[[136 113 118 153 112]
 [124 114 132 149 124]] -> 112, 124

[130 133 121 150 120 124] -> 124, 130

[[142 132 127 129 139]
 [129 151 128 120 128]] -> 139, 129

[[103 134 126 132 131 119]
 [150 133 153 124 123 148]
 [129 113 123 156 128 120]] -> 119, 129

[126 117 125 129 153] -> 153, 126

[102 116 127 128 147 136] -> 136, 102

[[128 148 150 129 129 154]
 [129 122 135 128 129 145]] -> 154, 129

[132 107 134 133 143 113] -> 113, 132

[133  99 126 124 131] -> 131, 133

[115 122 135 152 133 129 106] -> 106, 115
---
[[109 129 133 106 111 108 109]
 [111 154 140 118 120 133 130]
 [115  99 100 105 102 112 141]] Answer: 154, 99

[[137 114 106 123 115 130 113]
 [127 118 125 125 121 123 118]] Answer: 137, 106

[117 111 126 150] Answer: 150, 111

[135 132 152 127 124 126 134] Answer: 152, 124

[[140 141 122 131  99 111]
 [141 110 113 142 119 134]] Answer: 142, 99

[146 126 127 127 132 107 123] Answer: 146, 107
---
Q:
[[136 107 128 127 128 138]
 [134 113 129 130 129 110]]
A: 138

Q:
[[108 122 143 102 142 105]
 [131 118 129 123 125 130]
 [147 120 135 147 117 134]]
A: 130

Q:
[[145 128 129 142 104 119]
 [130 134 142 122 114 123]]
A: 119

Q:
[[118 111 112 121 152]
 [117 111 121 146 134]
 [120 100 128 147 119]]
A: 134

Q:
[[112 125 120 153 140 131 111]
 [111 156 156 109 132 103 106]]
A: 111

Q:
[[135 111 145 147 111 127]
 [124 120 131 127 132 102]
 [133 115 117 118 155 129]]
A: 102

Q:
[[152 120 121 118]
 [144 114 124 121]]
A: 118

Q:
[[120 120 116 122 141 118]
 [128 146 136 125  98 151]
 [129 149 135 131 135 142]]
A: 151
---
133	143	106	121	114	131 → 131
106	108	114	142	142	137	154 → 154
139	129	127	126	105 → 105
116	147	139	101	106 → 106
133	131	141	102 → 102
129	155	123	118 → 118
---
Input:
[[153 122 139 111 146]
 [118 127 114 100 124]
 [ 99 129 114 117 127]]
Output: 129

Input: [158 130 135 134 121]
Output: 130

Input: [116 124 135 142 156]
Output: 124

Input: [135 103 122 111  99]
Output: 103

Input: [134 107 122 137 116]
Output: 107

Input: [ 99 105 140 120 141]
Output: 105

Input: [148 153 116 138 151]
Output: 153

Input:
[[110 114 135 121 139]
 [145 151 102 134 115]
 [139 143 140 120 122]]
Output: 143
---
136  136  121  150  105  151  151
140  126  125  126  130  126  126
137  136  121  150  105  150  151
value 105

120  129  128  106  123  120  123
110  120  145  116  133  131  123
139  124  115  148  118  127  128
value 118

130  122  144  120
120  116  135  123
 99  104  144  118
value 104

149  112  118  117  141  143   98
133  132  146  109  115  128  149
121  155  121  117  128  121  118
value 128

142  131  125  127  137  121
115  135  153  140  103  133
144  139  127  128  156  122
value 128

111  133  114  151  127
114   98  134  112  105
152  147  123  126  138
value 123
---
[[124 127 131 121 137 107]
 [127 120 146 141 133 105]
 [139 130 108 112 126 132]] ==> 133

[[114 146 117 119 134 127 107]
 [115 121 116 123 123 127 134]
 [104 133 115 116 124 131 124]] ==> 127

[[126 109 155 111 129 154]
 [129 154 121 143 135 114]
 [133 114 154 118 127 148]] ==> 135

[[129 146 123 124 107 126]
 [127 153 113 113 113 140]
 [129 152 116 114 114 138]] ==> 113

[[110 113 133 149 130 133]
 [119 139 147 134 127 144]
 [130 153 148 108 134 133]] ==> 127

[[136 139 134 135 149 113 144]
 [144 114 135 126 132 114 103]
 [122 131 110 139 140 150 101]] ==> 114
---
[[143 139 113 146 137]
 [154 128 106 149 136]
 [126 132 122 132 124]]	122

[[127 138 142 129 124 130]
 [127 137 142 128 131 135]
 [130 128 131 128 114 104]]	128

[[121 138 133 106]
 [132 120 152 119]
 [132 135 140 144]]	135

[[127 123  99 117]
 [120 127 138 111]
 [107 144 129 127]]	144

[[137 133 149 124 136]
 [136 130 145 125 132]
 [139 132 150 124 134]]	150

[[141 131 145 141 128 146 113]
 [151 140 133 135 128 123 109]
 [127 122 121 116 126 117 126]]	126

[[126 103 137 145]
 [106 150 123 139]
 [138 143 132 113]]	143
---
[[134 146 153 144]
 [143 137 153 141]] Answer: 146

[[139 135 151 120]
 [143 138 149 114]
 [143 114 131 117]] Answer: 138

[[123 110 144 143]
 [143 118 141 129]
 [138 107 154 134]] Answer: 118

[[128 118 131 153]
 [111 137 116 152]] Answer: 118

[[133 125 129 113]
 [107 144 122 135]] Answer: 125

[[133 109 110 125]
 [104 120 111 113]] Answer: 109

[[114 132 132 137]
 [125 119 152 105]
 [118 125 129 125]] Answer: 119

[[143 109 152 119]
 [138 111 143 140]
 [128 103 147 131]] Answer: 111
---
[[135 136 126 134 135 135 118]
 [135 137 128 139 107 124 126]
 [128 139 118 129 124 130 124]] gives 126

[111 148 105 117 130 125] gives 105

[[128 128 138 100]
 [138 114 128 134]] gives 138

[[113 141 120 140]
 [134 114 120 146]
 [117 131 129 103]] gives 120

[[140 126 138 105]
 [132 142 106 128]] gives 138

[133 110 105 107] gives 105
